Here is a tiny trained network, its code and every weight. The questions are about switching its units off for an input and a class, where a switched-off unit gives its printed mean instead of its output.

import numpy as np


def w(rows, s, z=0):
    codes = np.array(rows[::2]) - 128.0
    scale = np.full(codes.shape[1], s)
    scale[-1] = z or s
    return codes * scale


def norm(h):
    return h / np.sqrt((h * h).mean(-1, keepdims=True) + 1e-5)


def f(y):
    return y / 2 * (1 + np.tanh(0.7978845608 * (y + 0.044715 * y**3)))


def log_softmax(a):
    a = a - a.max(-1, keepdims=True)
    return a - np.log(np.exp(a).sum(-1, keepdims=True))


def net(x, mask):
    res = np.array(x, float).reshape(1, 7) / 4 @ E
    u = 0
    for l in range(4):
        y = f(norm(res) @ A[l][:, :-1].T + A[l][:, -1])
        res = res + np.where(mask[u : u + 8], y, B[l][:, -1]) @ B[l][:, :-1]
        u += 8
    return log_softmax(norm(res)[-1] @ U[:, :-1].T + U[:, -1])


A, B = {}, {}
E = w([
[210,47,171,138,179,58,118,114,113,123],'x0',
[149,182,180,171,94,115,143,106,108,155],'x1',
[153,133,119,177,86,154,148,119,133,181],'x2',
[111,95,160,72,123,89,119,2,147,128],'x3',
[123,92,144,81,149,202,188,178,211,124],'x4',
[186,162,117,135,103,155,86,153,106,110],'x5',
[87,120,83,34,123,120,174,92,50,127],'x6',
],0.0091)
A[0] = w([
[197,104,210,78,156,82,128,138,168,100,63],'L0N0',
[123,97,104,29,70,172,3,115,174,192,128],'L0N1',
[200,92,245,148,145,41,144,106,174,153,65],'L0N2',
[137,18,89,108,188,156,147,195,144,125,3],'L0N3',
[164,182,137,179,91,117,114,174,96,95,212],'L0N4',
[53,135,125,157,74,234,229,165,84,125,67],'L0N5',
[84,111,142,133,120,84,98,96,104,171,159],'L0N6',
[107,142,149,42,106,209,123,193,64,94,106],'L0N7',
],0.0075,0.0051)
B[0] = w([
[109,129,139,207,186,163,200,117,144,145,180],'L0N0',
[155,205,167,166,117,180,222,65,74,18,186],'L0N1',
[169,112,166,154,168,98,178,74,115,188,233],'L0N2',
[165,90,137,45,181,167,173,214,123,79,161],'L0N3',
[149,186,170,38,155,126,74,115,76,144,255],'L0N4',
[99,179,54,114,166,141,156,129,160,254,219],'L0N5',
[104,138,63,143,60,60,104,111,141,100,194],'L0N6',
[67,213,120,118,156,87,172,156,94,84,202],'L0N7',
],0.0087,0.0049)
A[1] = w([
[157,135,198,157,116,162,13,189,158,130,61],'L1N0',
[141,113,96,220,76,117,47,125,18,182,135],'L1N1',
[155,38,186,160,128,103,164,95,177,139,2],'L1N2',
[123,165,88,146,123,99,126,177,160,103,141],'L1N3',
[127,67,33,108,169,178,148,186,153,96,108],'L1N4',
[77,130,113,90,54,182,144,119,168,50,32],'L1N5',
[121,30,117,118,180,171,151,220,136,47,55],'L1N6',
[124,127,37,155,61,254,156,157,136,220,62],'L1N7',
],0.008,0.0051)
B[1] = w([
[172,182,212,223,113,152,97,133,149,145,164],'L1N0',
[218,106,116,32,86,64,89,143,133,110,253],'L1N1',
[194,57,192,220,176,83,202,18,133,170,180],'L1N2',
[100,136,209,129,159,86,191,136,156,125,157],'L1N3',
[176,65,129,2,68,119,180,147,141,91,191],'L1N4',
[142,119,100,169,119,167,145,23,78,147,156],'L1N5',
[123,39,174,46,89,203,146,196,70,82,184],'L1N6',
[156,133,30,154,207,100,165,88,247,212,213],'L1N7',
],0.0081,0.0045)
A[2] = w([
[55,113,152,111,99,247,159,123,87,69,169],'L2N0',
[162,163,213,217,142,135,75,169,139,168,15],'L2N1',
[174,79,74,151,34,116,45,148,81,135,2],'L2N2',
[185,187,195,153,144,164,92,179,100,154,16],'L2N3',
[100,150,61,93,125,162,118,178,117,159,30],'L2N4',
[34,75,107,162,121,87,79,71,133,131,65],'L2N5',
[17,42,124,93,93,134,132,61,122,116,78],'L2N6',
[99,154,121,114,192,130,172,255,88,95,113],'L2N7',
],0.009,0.0041)
B[2] = w([
[226,221,80,151,79,201,125,146,54,160,244],'L2N0',
[163,190,147,247,182,223,47,217,173,46,216],'L2N1',
[181,63,136,88,102,14,131,88,37,175,188],'L2N2',
[65,148,155,175,84,132,55,157,255,107,206],'L2N3',
[55,108,254,167,175,142,103,96,149,191,186],'L2N4',
[21,33,236,150,62,177,103,179,172,59,164],'L2N5',
[89,98,101,203,75,189,77,205,235,66,206],'L2N6',
[71,59,190,83,150,122,72,159,82,118,253],'L2N7',
],0.0078,0.0039)
A[3] = w([
[133,71,210,187,254,112,126,67,105,129,67],'L3N0',
[119,149,126,72,39,132,84,161,140,67,40],'L3N1',
[95,119,159,197,101,192,172,169,113,137,86],'L3N2',
[136,147,140,114,51,114,71,164,163,118,101],'L3N3',
[120,140,80,90,94,171,165,130,226,249,55],'L3N4',
[111,160,147,159,69,105,89,96,121,181,74],'L3N5',
[153,48,122,78,118,173,128,190,109,92,2],'L3N6',
[75,167,175,155,144,138,148,119,115,120,169],'L3N7',
],0.0099,0.004)
B[3] = w([
[176,103,166,174,41,190,238,127,159,197,253],'L3N0',
[124,101,120,178,127,153,156,120,162,147,202],'L3N1',
[172,60,130,89,132,46,160,115,105,104,162],'L3N2',
[146,87,99,123,168,112,106,108,179,102,192],'L3N3',
[125,134,91,175,251,90,203,135,129,153,246],'L3N4',
[144,57,103,91,190,134,166,178,115,116,192],'L3N5',
[145,59,152,88,178,189,125,158,116,44,189],'L3N6',
[117,136,89,160,113,92,78,168,132,137,193],'L3N7',
],0.013,0.005)
U = w([
[193,187,163,188,167,129,16,203,217,93,131],'0',
[24,39,79,190,27,100,99,80,224,57,2],'1',
[215,57,207,213,76,123,208,80,188,190,170],'2',
[120,216,41,156,67,187,163,46,105,72,154],'3',
[159,72,172,58,176,196,172,203,90,57,149],'4',
[72,169,47,158,242,93,210,155,207,223,185],'5',
[217,99,97,69,84,2,46,57,50,158,141],'6',
[19,235,110,68,134,101,62,197,81,163,33],'7',
],0.015,0.0041)

Each question gives the input, the list of numbers given to net, and the class t.
The units are the neurons (one row each of A and B). Each row of codes is followed by its name. A weight is (code - 128) times the scale printed after its matrix; where a second scale follows, it is the last column's (A, B and U).
mask holds one flag per neuron, layer by layer. A switched-off neuron (its flag False) gives its mean, the last column of its row in B, instead of its output. The means were averaged over made-up inputs and are rounded, as every weight is.
A unit's drop is (log p(t) with every unit on - log p(t) with that unit switched off) / (log p(t) with every unit on - log p(t) with every unit switched off).
The circuit of an input: a set's keep is (log p(t) with only the set's units on - log p(t) with every unit switched off) / (log p(t) with every unit on - log p(t) with every unit switched off). Starting from the 12 units with the biggest drops (on a tie, the unit counted first), units are removed one at a time, each time the one whose removal leaves the highest keep (on an exact tie, the one counted first), for as long as the keep stays at least 0.8.
circuit, biggest first: the units of the circuit, biggest drop first
k most important neurons: the k neurons with the biggest drops, biggest first
top k neurons in layer l: the k neurons of layer l with the biggest drops, biggest first
drop of u: that unit's drop, to one decimal
input [-3,-3,2,5,0,-5,5], class 1: circuit, biggest first => (L2N6)
input [2,-1,-4,6,6,-7,3], class 4: 4 most important neurons => (L2N6, L1N6, L0N3, L3N6)
input [1,7,4,7,-8,-6,-1], class 6: circuit, biggest first => (L0N6, L1N1)
input [2,4,4,-5,-2,5,3], class 0: circuit, biggest first => (L0N4, L2N3)
input [-5,-5,-4,4,4,-4,-1], class 4: top 4 neurons in layer 0 => (L0N3, L0N4, L0N6, L0N2)
input [-7,-4,-5,-7,3,5,8], class 7: 2 most important neurons => (L0N7, L2N7)
input [-4,3,7,-8,6,5,-5], class 5: 3 most important neurons => (L1N7, L0N5, L3N4)
input [-2,1,2,-1,-3,0,0], class 6: 2 most important neurons => (L0N4, L1N1)
input [-8,-7,-2,-1,0,5,0], class 7: 4 most important neurons => (L0N7, L0N1, L2N7, L0N5)
input [0,-1,-3,0,-6,-5,1], class 1: circuit, biggest first => (L2N5, L0N6)
input [0,0,-2,-5,6,-3,-8], class 4: 3 most important neurons => (L1N6, L0N3, L1N4)
input [2,7,0,-6,-4,-4,-1], class 0: 2 most important neurons => (L0N4, L2N3)
input [-7,-3,-3,-8,2,5,6], class 7: 4 most important neurons => (L0N7, L2N7, L3N0, L0N4)
input [7,7,1,-8,-8,2,0], class 6: circuit, biggest first => (L1N1)
input [-6,1,7,5,2,8,-2], class 5: 2 most important neurons => (L1N7, L3N4)
input [3,-1,6,-3,4,0,-8], class 0: 2 most important neurons => (L2N1, L2N3)
input [6,0,-1,-3,-7,6,-1], class 6: 2 most important neurons => (L1N1, L2N2)
input [6,6,8,-5,-1,-3,-8], class 0: top 2 neurons in layer 2 => (L2N1, L2N3)
input [5,6,-7,-7,-2,-3,5], class 6: top 2 neurons in layer 0 => (L0N3, L0N5)
input [-8,6,-5,2,-7,3,7], class 7: circuit, biggest first => (L3N0)
input [-7,8,-6,-3,-8,-5,1], class 6: drop of L1N1 => 0.7
input [-1,8,-6,-1,0,3,-3], class 0: drop of L3N4 => 0.0
